Below are the code and all the weights of a small trained network. Each question names an input and a target symbol and asks about switching units off, where a switched-off unit gives its printed mean instead of its output.

import numpy as np


def w(rows, s, z=0):
    codes = np.array(rows[::2]) - 128.0
    scale = np.full(codes.shape[1], s)
    scale[-1] = z or s
    return codes * scale


def norm(h):
    return h / np.sqrt((h * h).mean(-1, keepdims=True) + 1e-5)


def f(y):
    return np.maximum(y, 0)


def softmax(a):
    e = np.exp(a - a.max(-1, keepdims=True))
    return e / e.sum(-1, keepdims=True)


def log_softmax(a):
    a = a - a.max(-1, keepdims=True)
    return a - np.log(np.exp(a).sum(-1, keepdims=True))


def net(x, mask):
    ids = ['βζηθμξσψ'.index(c) for c in x.split()]
    T = len(ids)
    res = E[ids] + P[:T]
    r = norm(res)
    for j in range(2):
        rows = slice(4 * j, 4 * j + 4)
        q, k, v = (r @ M[0][rows].T for M in (Q, K, V))
        z = softmax(np.where(np.tri(T) > 0, q @ k.T / 4**0.5, -1e9)) @ v
        o = O[0][rows]
        res = res + np.where(mask[j], z, o[:, -1]) @ o[:, :-1]
    y = f(norm(res) @ A[0][:, :-1].T + A[0][:, -1])
    res = res + np.where(mask[2:18], y, B[0][:, -1]) @ B[0][:, :-1]
    return log_softmax(norm(res)[-1] @ U[:, :-1].T + U[:, -1])


Q, K, V, O, A, B = {}, {}, {}, {}, {}, {}
E = w([
[109,113,101],'β',
[255,78,54],'ζ',
[232,188,169],'η',
[132,121,126],'θ',
[167,196,142],'μ',
[236,188,175],'ξ',
[116,87,186],'σ',
[72,53,103],'ψ',
],0.0079)
P = w([
[67,149,168],'0',
[134,5,209],'1',
[73,148,125],'2',
[126,39,185],'3',
[103,145,80],'4',
[129,68,134],'5',
],0.012)
Q[0] = w([
[165,56,112],'h0',
[114,193,130],'h0',
[160,110,110],'h0',
[144,105,120],'h0',
[119,134,89],'h1',
[171,116,131],'h1',
[167,82,156],'h1',
[65,250,70],'h1',
],0.017)
K[0] = w([
[130,156,61],'h0',
[189,89,146],'h0',
[186,123,69],'h0',
[148,132,97],'h0',
[123,70,131],'h1',
[166,140,97],'h1',
[146,176,75],'h1',
[122,28,250],'h1',
],0.014)
V[0] = w([
[78,45,167],'h0',
[131,163,59],'h0',
[124,136,49],'h0',
[148,178,177],'h0',
[132,165,35],'h1',
[8,79,125],'h1',
[68,161,159],'h1',
[173,245,129],'h1',
],0.012)
O[0] = w([
[95,149,10,236],'h0',
[148,186,192,49],'h0',
[133,181,188,51],'h0',
[154,109,121,147],'h0',
[172,74,95,1],'h1',
[230,209,188,209],'h1',
[122,133,220,197],'h1',
[34,23,179,77],'h1',
],0.011,0.0026)
A[0] = w([
[124,99,120,158],'n0',
[117,117,183,73],'n1',
[7,229,177,202],'n2',
[137,106,126,138],'n3',
[109,90,129,152],'n4',
[182,165,44,164],'n5',
[139,205,107,250],'n6',
[150,87,122,109],'n7',
[126,133,126,75],'n8',
[133,109,127,146],'n9',
[122,130,120,196],'n10',
[154,131,108,79],'n11',
[93,111,128,133],'n12',
[63,136,180,139],'n13',
[72,92,75,192],'n14',
[119,170,35,116],'n15',
],0.014,0.0025)
B[0] = w([
[121,125,105,162],'n0',
[124,158,148,167],'n1',
[135,250,68,189],'n2',
[131,145,140,149],'n3',
[126,149,89,176],'n4',
[45,129,146,252],'n5',
[78,94,82,253],'n6',
[132,152,115,159],'n7',
[123,120,131,128],'n8',
[130,143,127,148],'n9',
[137,135,134,151],'n10',
[114,134,128,149],'n11',
[131,143,111,160],'n12',
[109,151,98,172],'n13',
[214,143,124,204],'n14',
[62,157,207,230],'n15',
],0.023,0.0072)
U = w([
[55,107,112,162],'β',
[227,93,31,124],'ζ',
[187,156,194,5],'η',
[88,236,74,175],'θ',
[117,10,105,20],'μ',
[194,135,224,65],'ξ',
[112,1,94,45],'σ',
[90,45,206,133],'ψ',
],0.011,0.0026)

Each question gives the input, a string of symbols that net reads in full, and the target symbol t.
The units are the heads (4 rows each of Q, K, V and O) and the neurons (one row each of A and B). Each row of codes is followed by its name. A weight is (code - 128) times the scale printed after its matrix; where a second scale follows, it is the last column's (O, A, B and U).
mask holds one flag per unit, heads first, then neurons. A switched-off unit (its flag False) gives its mean, the last column of its rows in O or B, instead of its output. The means were averaged over made-up inputs and are rounded, as every weight is.
A unit's drop is (log p(t) with every unit on - log p(t) with that unit switched off) / (log p(t) with every unit on - log p(t) with every unit switched off).
The circuit of an input: a set's keep is (log p(t) with only the set's units on - log p(t) with every unit switched off) / (log p(t) with every unit on - log p(t) with every unit switched off). Starting from the 12 units with the biggest drops (on a tie, the unit counted first), units are removed one at a time, each time the one whose removal leaves the highest keep (on an exact tie, the one counted first), for as long as the keep stays at least 0.8.
circuit, biggest first: the units of the circuit, biggest drop first
most important unit: the unit with the biggest drop
top k neurons: the k neurons with the biggest drops, biggest first
heads that matter: for each layer, one digit per head in row order, 1 if its drop is at least 0.15 and else 0, layers parted by /
drop of u: that unit's drop, to one decimal
input μ ζ μ μ ζ θ, target ζ: top 4 neurons : n15; n5; n6; n2
input θ μ η ζ μ ζ, target ψ: most important unit : h0
input η β ξ θ, target σ: circuit, biggest first : h1; n15
input σ σ σ σ β ξ, target η: circuit, biggest first : h0; h1
input θ σ σ μ θ β, target ξ: circuit, biggest first : h0; h1; n5
input ξ ξ θ η, target ξ: heads that matter : 00
input ζ ζ β β, target η: heads that matter : 01
input ζ ψ θ ξ μ ξ, target ψ: circuit, biggest first : h0; h1
input ξ ξ θ μ μ β, target ψ: circuit, biggest first : h1; h0
input ψ ξ ζ μ, target ζ: circuit, biggest first : h1; n14
input θ ψ θ θ, target ξ: circuit, biggest first : h1; n2
input ψ σ ζ ζ, target ζ: top 2 neurons : n15; n5
input ζ ξ β β μ ψ, target ψ: top 2 neurons : n6; n2
input θ σ β ξ, target η: circuit, biggest first : h1
input ζ ξ ξ ξ, target σ: top 2 neurons : n15; n5
input η ψ μ ξ, target ψ: drop of n14 : 0.1
input ψ η σ θ θ β, target ξ: drop of h1 : 0.7
input ξ ξ ζ ζ μ θ, target ψ: drop of h0 : 1.0
input σ θ ζ ψ θ ζ, target ξ: drop of h0 : 1.1
input ψ β ζ σ, target ζ: top neuron : n14
